Below are the code and all the weights of a small trained network. Each question names an input and a class and asks about switching units off, where a switched-off unit gives its printed mean instead of its output.

import numpy as np


def w(rows, s, z=0):
    codes = np.array(rows[::2]) - 128.0
    scale = np.full(codes.shape[1], s)
    scale[-1] = z or s
    return codes * scale


def norm(h):
    return h / np.sqrt((h * h).mean(-1, keepdims=True) + 1e-5)


def f(y):
    return y / 2 * (1 + np.tanh(0.7978845608 * (y + 0.044715 * y**3)))


def log_softmax(a):
    a = a - a.max(-1, keepdims=True)
    return a - np.log(np.exp(a).sum(-1, keepdims=True))


def net(x, mask):
    res = np.array(x, float).reshape(1, 3) / 4 @ E
    u = 0
    for l in range(3):
        y = f(norm(res) @ A[l][:, :-1].T + A[l][:, -1])
        res = res + np.where(mask[u : u + 12], y, B[l][:, -1]) @ B[l][:, :-1]
        u += 12
    return log_softmax(norm(res)[-1] @ U[:, :-1].T + U[:, -1])


A, B = {}, {}
E = w([
[152,118,88,162,2,146,120,122,95,83,89,183],'x0',
[166,76,81,67,88,130,189,134,60,197,160,111],'x1',
[54,198,134,115,142,161,245,224,167,174,135,129],'x2',
],0.0081)
A[0] = w([
[190,166,77,181,116,168,152,129,115,70,105,145,132],'L0N1',
[141,148,109,113,98,74,178,213,178,59,86,166,48],'L0N2',
[83,105,127,74,82,136,148,133,56,245,49,114,111],'L0N3',
[174,86,175,90,193,119,189,84,59,234,155,67,2],'L0N4',
[120,210,85,128,122,69,113,170,151,179,72,175,24],'L0N5',
[79,175,126,145,232,171,111,170,144,253,216,102,110],'L0N6',
[125,61,147,108,206,71,78,54,183,154,219,77,108],'L0N7',
[103,72,87,89,158,147,137,159,161,154,143,115,8],'L0N8',
[157,193,212,107,128,89,86,75,107,105,160,162,103],'L0N9',
[85,104,148,163,172,116,35,80,108,130,7,129,52],'L0N10',
[183,85,164,70,90,97,47,96,33,233,139,125,74],'L0N11',
[111,118,90,234,141,204,89,86,112,120,136,179,139],'L0N12',
],0.0056,0.0015)
B[0] = w([
[130,162,146,126,97,150,115,76,156,242,65,202,171],'L0N1',
[57,110,119,155,162,215,95,32,129,90,157,127,173],'L0N2',
[127,144,135,110,142,83,27,123,169,180,243,158,207],'L0N3',
[167,74,172,140,146,221,251,13,55,98,155,129,227],'L0N4',
[49,58,159,105,97,165,132,183,97,171,76,73,145],'L0N5',
[238,80,124,232,120,66,136,175,122,134,86,117,253],'L0N6',
[78,184,119,124,215,205,45,159,108,85,161,180,239],'L0N7',
[207,76,82,137,107,138,100,88,220,121,120,151,140],'L0N8',
[187,161,112,109,56,57,174,100,87,19,240,150,161],'L0N9',
[125,124,178,67,102,125,89,144,124,211,238,148,197],'L0N10',
[66,230,55,189,148,170,101,94,131,185,56,92,255],'L0N11',
[126,78,253,157,212,114,210,105,198,249,191,85,173],'L0N12',
],0.0049,0.0052)
A[1] = w([
[96,165,97,163,193,15,121,170,165,65,32,5,83],'L1N1',
[151,134,9,25,48,164,117,135,132,174,102,142,97],'L1N2',
[87,220,190,147,117,144,180,175,182,102,75,112,27],'L1N3',
[139,150,100,3,163,174,40,172,114,100,226,121,124],'L1N4',
[170,74,152,104,230,139,197,172,145,109,167,73,67],'L1N5',
[185,95,58,76,174,139,139,138,99,124,147,32,158],'L1N6',
[156,59,144,119,146,125,158,128,143,7,57,70,35],'L1N7',
[179,103,50,79,40,117,176,131,91,95,120,161,199],'L1N8',
[72,205,154,127,126,139,104,182,88,155,208,134,152],'L1N9',
[106,123,123,93,145,96,213,79,166,135,97,157,9],'L1N10',
[203,94,247,129,42,107,134,108,129,72,128,199,41],'L1N11',
[1,156,131,72,31,181,207,128,119,74,154,159,108],'L1N12',
],0.0058,0.0012)
B[1] = w([
[149,128,194,156,78,88,98,65,18,155,121,84,187],'L1N1',
[99,141,142,176,194,88,119,166,62,113,158,114,254],'L1N2',
[79,69,137,133,135,119,53,85,109,135,74,140,217],'L1N3',
[143,3,193,96,136,80,148,161,138,73,133,156,197],'L1N4',
[49,180,83,91,27,89,145,113,147,132,158,114,231],'L1N5',
[61,118,100,105,91,163,130,124,148,34,34,118,197],'L1N6',
[141,120,199,129,113,100,45,122,119,158,167,163,115],'L1N7',
[144,149,117,146,192,48,76,207,171,77,146,84,211],'L1N8',
[205,144,150,131,168,154,153,151,99,84,98,104,200],'L1N9',
[113,55,89,125,107,81,72,149,140,125,169,134,117],'L1N10',
[146,188,182,143,87,157,202,93,115,245,145,118,178],'L1N11',
[196,34,130,83,201,127,142,115,137,36,153,165,224],'L1N12',
],0.0064,0.004)
A[2] = w([
[166,141,131,116,160,122,114,212,153,50,179,197,97],'L2N1',
[162,166,31,123,84,60,64,151,64,162,94,136,46],'L2N2',
[133,125,142,104,111,143,75,112,179,165,177,122,101],'L2N3',
[85,178,155,173,112,94,127,116,130,105,95,90,7],'L2N4',
[126,85,133,117,146,104,125,222,97,141,140,153,35],'L2N5',
[117,176,185,122,115,144,62,59,107,106,86,96,126],'L2N6',
[103,136,127,53,150,254,100,93,123,107,117,144,71],'L2N7',
[139,119,90,80,129,110,158,196,108,98,171,105,192],'L2N8',
[116,131,104,128,61,169,199,149,142,109,169,157,150],'L2N9',
[173,104,195,147,209,131,99,189,166,80,125,125,61],'L2N10',
[134,61,129,137,93,166,101,95,201,73,47,207,70],'L2N11',
[102,150,133,137,146,106,136,130,163,146,134,159,102],'L2N12',
],0.008,0.002)
B[2] = w([
[179,89,240,17,152,168,77,138,124,135,245,199,238],'L2N1',
[69,123,105,127,245,113,100,205,252,73,68,226,228],'L2N2',
[143,208,73,139,126,165,131,129,171,192,109,224,140],'L2N3',
[156,34,194,215,166,88,81,143,62,159,111,120,166],'L2N4',
[185,152,207,128,178,98,97,18,65,77,183,105,172],'L2N5',
[129,139,115,104,47,114,210,157,102,148,176,58,254],'L2N6',
[113,109,107,146,102,174,144,70,56,128,55,45,213],'L2N7',
[199,145,130,102,20,123,96,87,180,169,124,136,207],'L2N8',
[96,158,99,53,90,94,45,218,180,142,152,88,171],'L2N9',
[148,102,57,66,131,86,132,200,127,133,167,157,254],'L2N10',
[71,144,167,56,188,173,249,156,218,49,1,160,193],'L2N11',
[133,76,47,102,133,109,112,49,103,69,160,122,128],'L2N12',
],0.0055,0.0052)
U = w([
[219,113,182,46,158,107,77,160,114,85,247,166,159],'0',
[130,113,68,120,147,203,133,34,42,79,104,51,209],'1',
[105,107,202,222,123,47,127,191,66,156,101,50,141],'2',
[127,159,54,78,16,97,193,189,226,173,156,35,2],'3',
[185,230,192,166,20,149,141,44,169,217,124,179,115],'4',
[119,173,45,212,194,80,54,169,170,120,69,189,138],'5',
[73,97,177,81,171,206,204,167,187,55,21,153,82],'6',
],0.012,0.00068)

Each question gives the input, the list of numbers given to net, and the class t.
The units are the neurons (one row each of A and B). Each row of codes is followed by its name. A weight is (code - 128) times the scale printed after its matrix; where a second scale follows, it is the last column's (A, B and U).
mask holds one flag per neuron, layer by layer. A switched-off neuron (its flag False) gives its mean, the last column of its row in B, instead of its output. The means were averaged over made-up inputs and are rounded, as every weight is.
A unit's drop is (log p(t) with every unit on - log p(t) with that unit switched off) / (log p(t) with every unit on - log p(t) with every unit switched off).
The circuit of an input: a set's keep is (log p(t) with only the set's units on - log p(t) with every unit switched off) / (log p(t) with every unit on - log p(t) with every unit switched off). Starting from the 12 units with the biggest drops (on a tie, the unit counted first), units are removed one at a time, each time the one whose removal leaves the highest keep (on an exact tie, the one counted first), for as long as the keep stays at least 0.8.
circuit, biggest first: the units of the circuit, biggest drop first
unit that matters most: the unit with the biggest drop
top k neurons: the k neurons with the biggest drops, biggest first
k most important neurons of layer l: the k neurons of layer l with the biggest drops, biggest first
drop when u is switched off: that unit's drop, to one decimal
input [0,-7,-1], class 0: circuit, biggest first -> [L0N10]
input [4,-1,0], class 4: 3 most important neurons of layer 0 -> [L0N11, L0N12, L0N7]
input [4,-8,0], class 4: top 3 neurons -> [L1N11, L0N12, L0N10]
input [-8,-3,1], class 2: circuit, biggest first -> [L1N1, L0N6]
input [-6,0,2], class 2: top 2 neurons -> [L0N6, L0N10]
input [7,-1,0], class 4: top 3 neurons -> [L1N11, L0N12, L0N11]
input [4,8,1], class 0: top 3 neurons -> [L0N6, L1N8, L1N2]
input [3,-8,0], class 4: top 2 neurons -> [L1N11, L0N12]
input [0,-2,1], class 2: top 2 neurons -> [L0N4, L0N7]
input [8,1,-1], class 5: top 3 neurons -> [L0N4, L1N8, L2N2]
input [0,1,6], class 3: top 3 neurons -> [L0N11, L0N6, L1N2]
input [1,-7,-7], class 4: 3 most important neurons of layer 1 -> [L1N11, L1N12, L1N8]
input [-2,1,0], class 1: top 2 neurons -> [L0N4, L0N7]
input [-6,5,2], class 3: circuit, biggest first -> [L1N5]
input [-6,2,2], class 3: top 2 neurons -> [L1N5, L0N4]
input [4,3,-7], class 5: drop when L2N2 is switched off -> 0.2
input [7,5,-5], class 5: drop when L2N2 is switched off -> 0.1
input [5,-1,-5], class 4: drop when L0N12 is switched off -> 0.5
input [8,-3,2], class 6: drop when L2N11 is switched off -> 0.4
input [5,2,-6], class 5: unit that matters most -> L2N2
